[ -7 -12   6  -5 -17 -30 -28  31  -9  27  38  -4 -15  16   6 -25 -12   0
  26 -14  12  32 -30   7] | <35>
[  3  10  -3  -2  -1 -13 -13   0  -2   0  12  18  -4   3   3   1   0   1
  14   5   1  10   0  12] | <35>
[ 12 -12  -1  11   4 -19 -19  10  -6 -14  28  21  -5 -16   6   2 -15  11
   7 -17  -2  29 -17  -5] | <35>
[ 27  -7  -9  22  22  -7   2 -21  -2 -47  10  36   4 -45   5  27 -17  11
 -14  -5 -19   8   2 -14] | <33>
[ -5  27  -8 -18   4  17   7 -29   6 -11 -29  15   2  17 -12  12  29  -9
  11  33  -4  -8  21  28] | <33>
[ -3  29  -8 -17  11  23  12 -29  10 -14 -34  14   7  15 -12  14  34  -9
   0  35  -7 -31  26  29] | <33>
[ -1 -26  11   9 -21 -42 -29  43 -14  33  59 -25 -15  -4  17 -27 -33   8
  16 -40  15  57 -43 -19] | <35>
[ -5  -5   5  -5 -15 -25 -25  22  -8  20  30   0 -17  14   5 -14  -6   1
  26  -6   8  29 -24  13] | <35>
[ -4 -43  14   9 -27 -44 -31  54 -14  40  69 -26 -15  -8  17 -40 -43   9
  15 -51  17  73 -54 -30] | <35>
[  6  17  -7  -6  12  15   9 -27   4 -26  -7  20   4  -3  -5  18  14  -1
  -2  21 -10 -20  16  16] | <33>
[ 17 -12  -2  14   7 -20 -20   8  -8 -18  24  22  -4 -23  11   9 -22  10
   3 -20  -4  32 -10 -14] | <35>
[ 15 -14  -3  12   4 -23 -18  10  -8  -9  31  24  -4 -12  13  -7 -18   9
   8 -22  -2  32 -16  -8] | <35>
[  7   8  -5   3   5  -9  -9  -8  -1 -15   8  29  -2  -5  -1  11   5   4
   9   4  -3  -5   3   8] | <33>
[-21 -10  11 -15 -33 -35 -31  42  -9  58  40 -23 -21  33   4 -42  -6  -4
  37 -22  21  32 -44  19] | <35>
[ 10 -13   0  10  -1 -31 -22  11  -9   3  28  18  -3 -12   8  -1 -16   7
  10 -21   0  38 -22  -6] | <35>
[  7  12   0   3   2 -13 -12   0  -5  -6  17  20  -4  -4   3   5  -5   4
   9   1  -5  11  -6   7] | <35>
[  5  -5   1   3  -9 -26 -21   9  -7   0  29  15 -10  -2   5  -7 -15   6
  14 -15   1  29 -15   1] | <35>
[  2  15  -8 -11   8   9   5 -21   5 -26 -17  12   3   5  -7  16  23  -3
   5  22  -6 -15  11  17] | <33>
[ -6  36  -8 -19   8  27  15 -35  10 -17 -42  17   4  20 -13  23  42  -9
   5  43  -6 -38  29  35] | <33>
[ 12  14  -6   1  14  11   5 -20   4 -35 -21  28   4  -6  -2  20  17   0
  -5  16 -12 -14  18   7] | <33>
[  7 -14   3   8  -3 -23 -23  12  -9   4  34  17 -17  -8   4  -9 -15   7
  14 -16   2  38 -16  -5] | <35>
[-18  55 -10 -40   9  35  21 -43  15 -17 -69  12   5  34 -22  15  65 -18
   9  63  -4 -70  31  56] | <33>
[  9  22  -9  -4  19  24  -6 -34   8 -35 -33  23   7  -5  -9  27  22  -2
  -7  32 -14 -25  27  18] | <33>
[  3  37 -12 -15  28  36  24 -46  10 -26 -51  21  10   9 -15  35  41  -8
  -6  44 -17 -45  39  30] | <33>
[ 19  39 -17  -4  36  41  29 -61   9 -64 -89  43  16 -11 -12  45  44  -2
 -21  45 -27 -60  56  28] | <33>
[ -8  14   1 -20 -12 -17 -11  15  -1  22   7   2 -12  30  -4  -8  14  -9
  28   9  10   6 -10  27] | <35>

[  9  18 -16  13  40   9 -19 -16   4  24  26   3 -18 -67  24   5  20  22] | (77)
[  7  -3  -8  27  33 -13 -31   8  34  10  -8 -20  19  -2  34 -25 -15  37] | (77)
[ 85  31  -2 -31 -16  51  30  10 -70 -32  34  28  10 -79 -35  22  33 -23] | (84)
[-34 100  18  13  47 -79 -50 -13  68  56  26  20 -29 -90  53 -23  25 100] | (77)
[ 19  53   7   4  10 -18 -10  18  22  16  -2 -13  -2 -41  39  -6   7  18] | (84)
[ 10   1 -15  31  38  -9 -31   0  28  25  -6 -25  18   2  40 -23 -18  30] | (77)
[ 39  62   1  -6   5 -21  -9  21  23  15   7 -10  -8 -58  21  -5  23  27] | (84)
[-23  11 -31 -18  30   3  20  53  44  23   2 -15 -30 -89   2 -28   8  71] | (77)
[ 45  58  11   9  18 -15 -21 -19 -20 -12   3   9  37 -15  38  -1  17  39] | (77)
[ 12  46  12   1  -5  -2   7  16  -6  -5  18  12   4 -52  27  -5   1  12] | (77)
[ 61  34 -21   0  24  21 -16 -10  13  12  -8 -22  29 -11  -4 -20   6  30] | (84)
[ 12  82  15  32  56  15  23  41  52  25  16  11  14 -62  14 -40 -29   4] | (77)
[ 21  10  -9   1   8  25  16  25 -14 -25  -5 -21  -1 -40  19   7  23  17] | (77)
[ 29  55 -11 -21  31  -4   1  14   2 -10  -2  23  31 -35  19 -36   3   5] | (84)
[ 30  19 -21  10  42  -1 -25 -14  22  28   9 -17   1 -16  53 -14 -15  26] | (77)
[ 10  79   0 -34  20 -26   6  24  14  -4  -9  24  70 -32  25 -37   3  69] | (84)
[-17  20 -18  16  53  12  -6 -16 -18 -19   3  31  63 -19  29 -38 -21  38] | (77)
[ 30  35 -16 -14  12   2   6  28  13  -5 -11  -7  18 -21  33  -6   3  21] | (77)
[ 14  12 -23  18  47   2 -25 -32   8  37  29  -7 -33 -54  49  10   6   5] | (77)
[ 36  10 -26  -9  33  19   0 -22 -22   1  29  27   6 -80   7  -4  29  44] | (77)
[ 34  71  -1 -12  11  -1   8  18  -5 -17   3  23  31 -43   8 -18  12  51] | (84)
[  4  36 -27 -30  14 -17   5  44  44  23  12   0 -17 -62   4 -30   8  67] | (77)
[ 13  41   9  21  39  -8 -20  -8 -15   5   5  19  41 -14  29 -16  -8  -1] | (77)
[ 39  47  -7 -19   1 -19  -8  15  27  21  25   6   1 -63   0 -23   2  41] | (77)
[  2   2 -21  -3  14  26  23  47  29  15  17 -13  -9 -78 -21 -43 -12  -3] | (77)
[-13  48  16  15  13 -33   0  30   9 -21   1  29  25 -70  20  -9  16  35] | (77)
[ 32  86  -4 -30  12 -45  -7  40  57  17 -15 -10 -15 -35  65  -6  10  46] | (84)
[ 40  25 -22  12  33  -4 -25  -1  28   8 -12  -7  43  -7   6 -24   8  48] | (84)
[ 53  64  14 -17 -27   7  26  48  -8 -44 -16  12  71 -29 -26 -41   7  45] | (84)
[ 16  27 -16 -25   6 -45 -21   1  20  17  26  36  56 -18  43 -24  -7  13] | (77)
[ 38  76  14  29  36   1  -7   9   1   1 -20 -15 -14 -67   4 -21  -1  44] | (77)
[ 30  74 -22 -28  45  16 -16 -22   7  30  11 -12  -2 -12  55 -31 -17  60] | (84)
[ 68  74  14  21  19  -8 -17 -15 -19  -4  10  14  40 -25  20 -15  -8   2] | (77)
[ 21  36  12  27  27  18   8  12  -6 -15 -14 -19  -8 -56  14  -2  20  45] | (77)
[ -6  17   1  35  24 -30 -23  34  40  -5 -25   1  52 -25   1 -32  12  75] | (77)
[  1  58  14  26  45 -15 -25 -24   4  13  25  41  38 -38  11 -37 -13  44] | (77)
[ 64  54 -20 -25   9  21  16   6 -25 -22  11  38  36 -82 -17 -22  23  72] | (84)
[-14  45  -1  19  42 -22 -23  -6  21  22  10  11  -5 -44  45  -8  10  45] | (77)
[ 15  58  -6 -18  25  -4   1  -4   0  10  19  16  12 -58  44 -14   3  28] | (84)
[ 29  66 -37 -12  63  -1 -27 -46  27  39  21 -13 -27 -23  85 -16 -26  41] | (84)
[ 19   1   5  40  17 -29 -13  50  20 -27 -19  25  58 -56 -20   2  35  28] | (77)
